Below are the code and all the weights of a small trained network. Each question names an input and a target symbol and asks about switching units off, where a switched-off unit gives its printed mean instead of its output.

import numpy as np


def w(rows, s, z=0):
    codes = np.array(rows[::2]) - 128.0
    scale = np.full(codes.shape[1], s)
    scale[-1] = z or s
    return codes * scale


def softmax(a):
    e = np.exp(a - a.max(-1, keepdims=True))
    return e / e.sum(-1, keepdims=True)


def log_softmax(a):
    a = a - a.max(-1, keepdims=True)
    return a - np.log(np.exp(a).sum(-1, keepdims=True))


def net(x, mask):
    ids = ['Ψεζθλμξτ'.index(c) for c in x.split()]
    T = len(ids)
    res = E[ids] + P[:T]
    u = 0
    for l in range(3):
        r = res
        for j in range(3):
            rows = slice(2 * j, 2 * j + 2)
            q, k, v = (r @ M[l][rows].T for M in (Q, K, V))
            z = softmax(np.where(np.tri(T) > 0, q @ k.T / 2**0.5, -1e9)) @ v
            o = O[l][rows]
            res = res + np.where(mask[u + j], z, o[:, -1]) @ o[:, :-1]
        u += 3
    return log_softmax(res[-1] @ U[:, :-1].T + U[:, -1])


Q, K, V, O = {}, {}, {}, {}
E = w([
[114,165,124,200],'Ψ',
[71,154,192,114],'ε',
[158,196,44,160],'ζ',
[174,95,2,125],'θ',
[99,70,125,141],'λ',
[98,141,134,45],'μ',
[101,68,124,141],'ξ',
[154,180,62,82],'τ',
],0.0091)
P = w([
[148,129,153,130],'0',
[55,38,56,136],'1',
[38,133,100,148],'2',
[7,157,108,153],'3',
[204,188,227,18],'4',
[133,81,150,104],'5',
[125,52,161,96],'6',
[96,121,74,226],'7',
],0.012)
Q[0] = w([
[147,211,88,63],'0.h1',
[64,203,87,164],'0.h1',
[116,127,164,69],'0.h2',
[16,108,176,151],'0.h2',
[226,107,159,58],'0.h3',
[254,142,212,135],'0.h3',
],0.0096)
K[0] = w([
[180,171,98,114],'0.h1',
[122,185,94,180],'0.h1',
[103,92,127,193],'0.h2',
[84,167,135,92],'0.h2',
[92,109,97,149],'0.h3',
[43,6,80,121],'0.h3',
],0.015)
V[0] = w([
[30,113,235,204],'0.h1',
[196,144,143,142],'0.h1',
[58,12,129,211],'0.h2',
[199,107,84,96],'0.h2',
[206,150,18,255],'0.h3',
[24,5,141,140],'0.h3',
],0.0076)
O[0] = w([
[211,214,59,139,237],'0.h1',
[166,109,176,120,18],'0.h1',
[137,128,61,251,251],'0.h2',
[78,82,172,121,22],'0.h2',
[86,113,222,255,9],'0.h3',
[178,85,4,164,158],'0.h3',
],0.0093,0.0024)
Q[1] = w([
[54,144,77,130],'1.h1',
[148,72,133,141],'1.h1',
[8,191,114,106],'1.h2',
[7,135,55,137],'1.h2',
[170,124,152,101],'1.h3',
[104,188,122,108],'1.h3',
],0.013)
K[1] = w([
[76,136,176,123],'1.h1',
[94,149,112,146],'1.h1',
[247,124,155,108],'1.h2',
[217,142,196,158],'1.h2',
[69,94,152,104],'1.h3',
[149,157,161,139],'1.h3',
],0.014)
V[1] = w([
[107,47,94,178],'1.h1',
[176,183,178,118],'1.h1',
[176,22,156,143],'1.h2',
[39,9,127,68],'1.h2',
[87,252,176,166],'1.h3',
[81,140,105,171],'1.h3',
],0.012)
O[1] = w([
[162,161,175,186,139],'1.h1',
[13,97,86,128,69],'1.h1',
[147,238,137,233,11],'1.h2',
[47,246,155,69,4],'1.h2',
[166,1,147,93,215],'1.h3',
[126,150,222,70,253],'1.h3',
],0.0086,0.0041)
Q[2] = w([
[185,144,203,87],'2.h1',
[47,138,194,188],'2.h1',
[49,105,70,240],'2.h2',
[85,101,196,254],'2.h2',
[165,53,64,65],'2.h3',
[107,114,104,37],'2.h3',
],0.0078)
K[2] = w([
[177,81,63,140],'2.h1',
[204,156,181,90],'2.h1',
[124,80,109,1],'2.h2',
[43,166,76,80],'2.h2',
[226,145,129,80],'2.h3',
[112,110,144,88],'2.h3',
],0.0094)
V[2] = w([
[185,139,17,71],'2.h1',
[161,226,115,103],'2.h1',
[215,75,27,254],'2.h2',
[197,164,64,155],'2.h2',
[182,96,197,28],'2.h3',
[33,112,51,132],'2.h3',
],0.0065)
O[2] = w([
[229,67,168,160,198],'2.h1',
[214,133,22,88,39],'2.h1',
[2,116,80,161,254],'2.h2',
[105,123,91,206,138],'2.h2',
[95,180,128,122,200],'2.h3',
[122,60,111,55,135],'2.h3',
],0.007,0.0068)
U = w([
[125,27,163,175,135],'Ψ',
[119,90,36,74,90],'ε',
[4,133,211,169,165],'ζ',
[123,253,218,189,71],'θ',
[87,221,60,210,145],'λ',
[42,202,76,49,254],'μ',
[86,215,60,213,120],'ξ',
[44,177,215,83,78],'τ',
],0.0049,0.0034)

Each question gives the input, a string of symbols that net reads in full, and the target symbol t.
The units are the heads (2 rows each of Q, K, V and O). Each row of codes is followed by its name. A weight is (code - 128) times the scale printed after its matrix; where a second scale follows, it is the last column's (O and U).
mask holds one flag per head, layer by layer. A switched-off head (its flag False) gives its mean, the last column of its rows in O, instead of its output. The means were averaged over made-up inputs and are rounded, as every weight is.
A unit's drop is (log p(t) with every unit on - log p(t) with that unit switched off) / (log p(t) with every unit on - log p(t) with every unit switched off).
The circuit of an input: a set's keep is (log p(t) with only the set's units on - log p(t) with every unit switched off) / (log p(t) with every unit on - log p(t) with every unit switched off). Starting from all 9 units, units are removed one at a time, each time the one whose removal leaves the highest keep (on an exact tie, the one counted first), for as long as the keep stays at least 0.8.
circuit, biggest first: the units of the circuit, biggest drop first
unit that matters most: the unit with the biggest drop
heads that matter: for each layer, one digit per head in row order, 1 if its drop is at least 0.15 and else 0, layers parted by /
drop when u is switched off: that unit's drop, to one decimal
input ζ Ψ μ τ μ ε Ψ, target τ: unit that matters most => 0.h3
input θ Ψ θ ε, target θ: heads that matter => 101 / 110 / 010
input ξ ε Ψ μ ξ ξ λ, target λ: heads that matter => 001 / 101 / 011
input τ ε ε μ, target τ: heads that matter => 101 / 011 / 010
input μ Ψ μ μ ξ μ ξ, target ε: circuit, biggest first => [0.h3 2.h1 1.h2 0.h1]
input θ ε λ Ψ, target θ: circuit, biggest first => [1.h2 0.h1 2.h2 0.h2]
input τ θ Ψ ε λ μ μ ε, target μ: circuit, biggest first => [0.h3 1.h1]
input ζ μ Ψ θ θ, target τ: heads that matter => 101 / 001 / 010
input λ ξ λ ζ Ψ, target ξ: circuit, biggest first => [0.h3 2.h2 0.h2]
input ε ε ε μ Ψ ε μ τ, target Ψ: heads that matter => 100 / 010 / 100
input λ μ Ψ μ, target ξ: heads that matter => 001 / 110 / 010
input ε μ Ψ μ, target Ψ: circuit, biggest first => [1.h2 0.h1]
input ζ μ μ θ ε μ μ, target τ: heads that matter => 001 / 001 / 010
input Ψ μ λ Ψ ξ Ψ θ τ, target ζ: heads that matter => 111 / 011 / 110
input ε ε ε λ Ψ Ψ Ψ ξ, target Ψ: circuit, biggest first => [1.h2]
input μ ε λ, target μ: heads that matter => 110 / 010 / 000
input λ μ Ψ ε μ Ψ Ψ Ψ, target μ: heads that matter => 111 / 000 / 000
input τ ε μ ε Ψ Ψ ε, target ε: heads that matter => 110 / 010 / 000
input μ Ψ Ψ μ, target ε: heads that matter => 001 / 101 / 111
input ξ ε λ Ψ ζ τ, target λ: unit that matters most => 1.h1
input λ Ψ ξ, target λ: heads that matter => 000 / 000 / 000
input μ Ψ λ, target ε: heads that matter => 001 / 101 / 111
input ε ε μ Ψ Ψ Ψ μ λ, target Ψ: drop when 1.h1 is switched off => 0.1
input ζ Ψ μ μ Ψ λ, target τ: drop when 2.h1 is switched off => 0.2
input Ψ λ ζ μ, target Ψ: drop when 0.h1 is switched off => 0.2
input ζ Ψ μ τ λ θ, target τ: drop when 2.h1 is switched off => 0.1
input μ ζ μ ζ, target ε: unit that matters most => 2.h1
